Here is a tiny trained network, its code and every weight. The questions are about switching its units off for an input and a target symbol, where a switched-off unit gives its printed mean instead of its output.

import numpy as np


def w(rows, s, z=0):
    codes = np.array(rows[::2]) - 128.0
    scale = np.full(codes.shape[1], s)
    scale[-1] = z or s
    return codes * scale


def norm(h):
    return h / np.sqrt((h * h).mean(-1, keepdims=True) + 1e-5)


def f(y):
    return y / 2 * (1 + np.tanh(0.7978845608 * (y + 0.044715 * y**3)))


def softmax(a):
    e = np.exp(a - a.max(-1, keepdims=True))
    return e / e.sum(-1, keepdims=True)


def log_softmax(a):
    a = a - a.max(-1, keepdims=True)
    return a - np.log(np.exp(a).sum(-1, keepdims=True))


def net(x, mask):
    ids = ['βγδεζηθλξπτφψω'.index(c) for c in x.split()]
    T = len(ids)
    res = E[ids] + P[:T]
    u = 0
    for l in range(3):
        r = norm(res)
        for j in range(2):
            rows = slice(2 * j, 2 * j + 2)
            q, k, v = (r @ M[l][rows].T for M in (Q, K, V))
            z = softmax(np.where(np.tri(T) > 0, q @ k.T / 2**0.5, -1e9)) @ v
            o = O[l][rows]
            res = res + np.where(mask[u + j], z, o[:, -1]) @ o[:, :-1]
        u += 2
        y = f(norm(res) @ A[l][:, :-1].T + A[l][:, -1])
        res = res + np.where(mask[u : u + 12], y, B[l][:, -1]) @ B[l][:, :-1]
        u += 12
    return log_softmax(norm(res)[-1] @ U[:, :-1].T + U[:, -1])


Q, K, V, O, A, B = {}, {}, {}, {}, {}, {}
E = w([
[194,136,86,124,1,136],'β',
[197,192,170,75,77,137],'γ',
[139,94,192,135,202,202],'δ',
[153,49,152,211,191,137],'ε',
[110,40,87,122,164,165],'ζ',
[170,27,91,177,182,125],'η',
[224,134,99,110,77,125],'θ',
[212,139,199,135,86,160],'λ',
[112,177,213,198,166,109],'ξ',
[155,177,184,172,9,81],'π',
[219,60,83,145,132,164],'τ',
[182,73,58,153,35,113],'φ',
[114,126,174,152,67,225],'ψ',
[52,112,105,174,41,68],'ω',
],0.0061)
P = w([
[141,165,93,253,117,229],'0',
[136,140,122,200,118,197],'1',
[134,123,136,171,112,174],'2',
[127,112,145,155,110,168],'3',
[123,102,151,143,106,163],'4',
[121,100,150,133,106,155],'5',
[118,97,158,114,104,151],'6',
[114,99,158,97,104,147],'7',
[107,99,164,77,105,144],'8',
[103,109,167,52,110,137],'9',
[110,102,157,66,101,126],'10',
],0.0043)
Q[0] = w([
[97,183,44,159,176,98],'0.h0',
[151,255,18,107,170,48],'0.h0',
[118,134,116,115,142,118],'0.h1',
[112,78,176,91,97,147],'0.h1',
],0.0084)
K[0] = w([
[173,160,91,221,173,162],'0.h0',
[149,255,25,233,201,111],'0.h0',
[132,149,122,121,123,162],'0.h1',
[112,126,127,80,143,113],'0.h1',
],0.0084)
V[0] = w([
[153,201,84,167,203,160],'0.h0',
[134,68,227,114,117,165],'0.h0',
[188,254,52,249,138,150],'0.h1',
[137,100,226,50,74,108],'0.h1',
],0.006)
O[0] = w([
[98,98,147,43,84,41,86],'0.h0',
[94,184,82,203,93,219,211],'0.h0',
[70,3,198,108,109,130,253],'0.h1',
[157,166,56,198,171,127,83],'0.h1',
],0.0038,0.005)
A[0] = w([
[2,114,87,21,170,152,134],'0.n0',
[70,166,113,128,78,122,164],'0.n1',
[144,117,193,140,222,161,222],'0.n2',
[157,72,125,170,141,17,152],'0.n3',
[152,147,193,72,94,161,152],'0.n4',
[138,141,117,129,169,142,20],'0.n5',
[71,90,142,51,100,120,255],'0.n6',
[186,120,64,59,70,169,218],'0.n7',
[127,133,66,202,110,144,102],'0.n8',
[131,139,100,187,130,111,157],'0.n9',
[70,207,189,164,127,101,159],'0.n10',
[78,78,51,96,156,162,61],'0.n11',
],0.0063,0.0012)
B[0] = w([
[44,140,84,183,59,157,101],'0.n0',
[181,115,100,219,112,101,139],'0.n1',
[152,67,58,133,146,225,196],'0.n2',
[124,141,134,182,175,221,127],'0.n3',
[140,125,211,153,126,187,187],'0.n4',
[135,143,85,68,99,125,99],'0.n5',
[144,108,147,254,181,112,180],'0.n6',
[160,81,114,205,215,104,251],'0.n7',
[137,143,136,174,186,157,190],'0.n8',
[143,127,135,125,156,137,136],'0.n9',
[216,76,96,173,173,75,159],'0.n10',
[130,116,91,170,107,56,150],'0.n11',
],0.0068,0.0033)
Q[1] = w([
[163,114,89,165,175,94],'1.h0',
[173,111,141,207,144,201],'1.h0',
[145,179,123,94,192,116],'1.h1',
[154,125,105,247,167,174],'1.h1',
],0.013)
K[1] = w([
[69,212,154,124,112,132],'1.h0',
[165,224,49,102,151,106],'1.h0',
[53,147,151,80,80,127],'1.h1',
[163,250,67,85,143,117],'1.h1',
],0.011)
V[1] = w([
[70,123,55,156,156,115],'1.h0',
[197,143,135,254,89,56],'1.h0',
[179,246,198,136,168,97],'1.h1',
[60,172,120,168,18,99],'1.h1',
],0.0091)
O[1] = w([
[122,201,159,154,144,138,108],'1.h0',
[32,165,149,2,103,108,255],'1.h0',
[140,55,62,103,40,186,34],'1.h1',
[226,145,92,76,185,94,32],'1.h1',
],0.0063,0.0084)
A[1] = w([
[182,126,114,189,41,2,45],'1.n0',
[134,203,1,178,102,56,129],'1.n1',
[58,78,14,148,151,32,47],'1.n2',
[185,122,167,77,32,182,2],'1.n3',
[103,187,152,106,74,112,170],'1.n4',
[171,158,182,62,213,99,64],'1.n5',
[199,113,75,35,65,128,56],'1.n6',
[194,71,165,117,141,34,120],'1.n7',
[77,31,88,143,89,50,78],'1.n8',
[131,112,179,142,91,161,155],'1.n9',
[112,117,83,136,241,195,115],'1.n10',
[163,194,212,123,5,45,167],'1.n11',
],0.0051,0.001)
B[1] = w([
[146,86,190,77,90,50,78],'1.n0',
[42,150,107,71,200,28,82],'1.n1',
[179,68,237,104,51,108,111],'1.n2',
[160,72,208,195,116,72,113],'1.n3',
[185,109,179,65,200,78,169],'1.n4',
[147,187,179,78,137,204,106],'1.n5',
[68,148,80,166,215,151,79],'1.n6',
[111,158,84,219,102,98,108],'1.n7',
[75,87,76,159,117,254,171],'1.n8',
[55,152,170,146,205,88,253],'1.n9',
[81,103,117,8,54,20,189],'1.n10',
[84,19,182,154,206,162,162],'1.n11',
],0.005,0.0023)
Q[2] = w([
[253,180,152,91,66,106],'2.h0',
[70,153,125,44,125,107],'2.h0',
[236,198,147,149,36,47],'2.h1',
[85,135,194,234,100,93],'2.h1',
],0.011)
K[2] = w([
[97,69,129,142,178,20],'2.h0',
[141,154,90,65,100,123],'2.h0',
[84,50,155,153,250,148],'2.h1',
[74,164,40,152,193,193],'2.h1',
],0.011)
V[2] = w([
[127,120,202,161,80,11],'2.h0',
[53,97,76,159,188,90],'2.h0',
[117,92,15,99,215,131],'2.h1',
[156,131,165,81,184,226],'2.h1',
],0.011)
O[2] = w([
[56,118,2,108,154,177,179],'2.h0',
[134,55,160,78,156,58,194],'2.h0',
[77,35,184,147,229,182,2],'2.h1',
[176,68,170,171,92,57,184],'2.h1',
],0.0067,0.0079)
A[2] = w([
[175,212,141,228,140,187,226],'2.n0',
[136,177,154,129,168,124,87],'2.n1',
[96,95,86,92,115,76,250],'2.n2',
[127,87,130,202,167,43,191],'2.n3',
[107,149,191,175,112,94,108],'2.n4',
[85,86,168,91,132,249,132],'2.n5',
[146,105,161,143,253,150,185],'2.n6',
[183,194,194,200,220,47,207],'2.n7',
[177,61,204,190,200,78,68],'2.n8',
[97,200,185,84,148,149,243],'2.n9',
[233,103,119,77,61,119,194],'2.n10',
[109,75,132,243,103,229,123],'2.n11',
],0.0061,0.0015)
B[2] = w([
[182,52,88,133,227,71,129],'2.n0',
[102,101,104,130,153,97,108],'2.n1',
[244,141,146,130,128,167,253],'2.n2',
[181,118,74,142,194,107,228],'2.n3',
[87,214,143,164,164,165,243],'2.n4',
[25,106,91,82,137,68,161],'2.n5',
[98,62,66,16,140,129,118],'2.n6',
[161,111,96,57,179,181,161],'2.n7',
[152,157,191,66,46,167,163],'2.n8',
[145,153,26,111,158,175,194],'2.n9',
[120,55,2,112,178,140,135],'2.n10',
[150,136,99,157,152,251,171],'2.n11',
],0.0079,0.0036)
U = w([
[142,81,156,55,49,83,141],'β',
[121,104,36,165,70,217,67],'γ',
[196,30,180,165,204,97,52],'δ',
[210,140,185,107,159,191,129],'ε',
[131,69,50,67,202,122,31],'ζ',
[123,93,144,98,198,154,106],'η',
[65,72,139,154,41,177,141],'θ',
[191,197,52,209,100,138,152],'λ',
[97,113,169,204,91,108,216],'ξ',
[167,64,87,68,67,85,38],'π',
[77,144,201,192,204,127,253],'τ',
[91,224,141,63,112,69,165],'φ',
[185,126,45,173,130,12,70],'ψ',
[97,177,27,39,163,145,103],'ω',
],0.011,0.0033)

Each question gives the input, a string of symbols that net reads in full, and the target symbol t.
The units are the heads (2 rows each of Q, K, V and O) and the neurons (one row each of A and B). Each row of codes is followed by its name. A weight is (code - 128) times the scale printed after its matrix; where a second scale follows, it is the last column's (O, A, B and U).
mask holds one flag per unit, layer by layer, with each layer's heads first. A switched-off unit (its flag False) gives its mean, the last column of its rows in O or B, instead of its output. The means were averaged over made-up inputs and are rounded, as every weight is.
A unit's drop is (log p(t) with every unit on - log p(t) with that unit switched off) / (log p(t) with every unit on - log p(t) with every unit switched off).
The circuit of an input: a set's keep is (log p(t) with only the set's units on - log p(t) with every unit switched off) / (log p(t) with every unit on - log p(t) with every unit switched off). Starting from the 12 units with the biggest drops (on a tie, the unit counted first), units are removed one at a time, each time the one whose removal leaves the highest keep (on an exact tie, the one counted first), for as long as the keep stays at least 0.8.
units of the circuit, in order: the units of the circuit, biggest drop first
unit that matters most: the unit with the biggest drop
k most important neurons: the k neurons with the biggest drops, biggest first
k most important neurons of layer l: the k neurons of layer l with the biggest drops, biggest first
input β λ λ τ ξ, target γ: 3 most important neurons -> (0.n10 1.n3 2.n11)
input π τ τ ε ζ θ, target ω: 3 most important neurons -> (0.n0 0.n11 0.n4)
input ψ ψ ξ ξ τ θ, target τ: 2 most important neurons of layer 0 -> (0.n10 0.n4)
input ξ θ ψ ω ξ, target φ: unit that matters most -> 1.h0
input φ τ φ π λ, target γ: 2 most important neurons -> (2.n10 1.n3)
input φ τ τ τ τ ψ θ, target λ: units of the circuit, in order -> (0.n7 0.h0)
input ξ λ τ φ δ τ φ η τ, target ε: units of the circuit, in order -> (0.n2 2.h0)
input τ ω ξ ψ γ γ θ τ ζ ω η, target φ: units of the circuit, in order -> (1.h0 0.h1)
input τ φ ε ψ δ, target ε: units of the circuit, in order -> (0.h1 1.h0 2.n8)
input β π φ ξ τ π λ, target γ: units of the circuit, in order -> (0.h0 0.h1 1.h1)
input ξ τ π φ, target β: 2 most important neurons -> (1.n11 0.n10)
input ψ τ δ τ λ ξ ξ τ, target γ: 3 most important neurons -> (0.n11 0.n7 2.n11)
input ξ ψ η, target ψ: 2 most important neurons of layer 1 -> (1.n10 1.n8)
input φ ε λ ζ π ω ψ ω η, target ω: most important neuron -> (2.n9)
input ξ δ ω τ γ θ φ ξ γ θ, target θ: units of the circuit, in order -> (1.h1 0.h1 2.n9)
input ζ φ η φ ψ γ ω δ ξ ψ ξ, target λ: units of the circuit, in order -> (0.h0 1.h1 0.h1)
input ψ τ ψ φ λ ξ φ π η τ, target β: 2 most important neurons -> (0.n7 1.n11)
input η τ β φ, target ψ: 3 most important neurons -> (2.n8 0.n10 2.n2)
input φ ψ φ π ψ γ θ θ η, target θ: 2 most important neurons of layer 0 -> (0.n7 0.n2)
input τ ξ ξ τ ω π τ, target β: most important neuron -> (1.n11)
input η ψ γ ε, target γ: 2 most important neurons -> (0.n4 2.n11)
input τ τ τ, target δ: 2 most important neurons -> (2.n3 2.n2)
input τ φ ε π β λ θ θ ξ, target θ: 3 most important neurons -> (0.n7 1.n11 1.n3)
input ξ ξ ξ δ θ ζ ω θ φ η, target φ: 2 most important neurons of layer 1 -> (1.n11 1.n10)
input ω τ θ ξ β, target ξ: 2 most important neurons of layer 1 -> (1.n11 1.n10)
input λ φ ψ φ ψ τ ω, target τ: 2 most important neurons of layer 0 -> (0.n6 0.n5)
input ξ τ ψ λ τ φ θ δ β, target ε: 2 most important neurons -> (0.n2 0.n7)
input γ τ θ δ τ β ξ, target ε: 2 most important neurons of layer 0 -> (0.n10 0.n2)
input ω τ τ θ λ γ φ θ, target θ: 2 most important neurons -> (1.n8 0.n2)
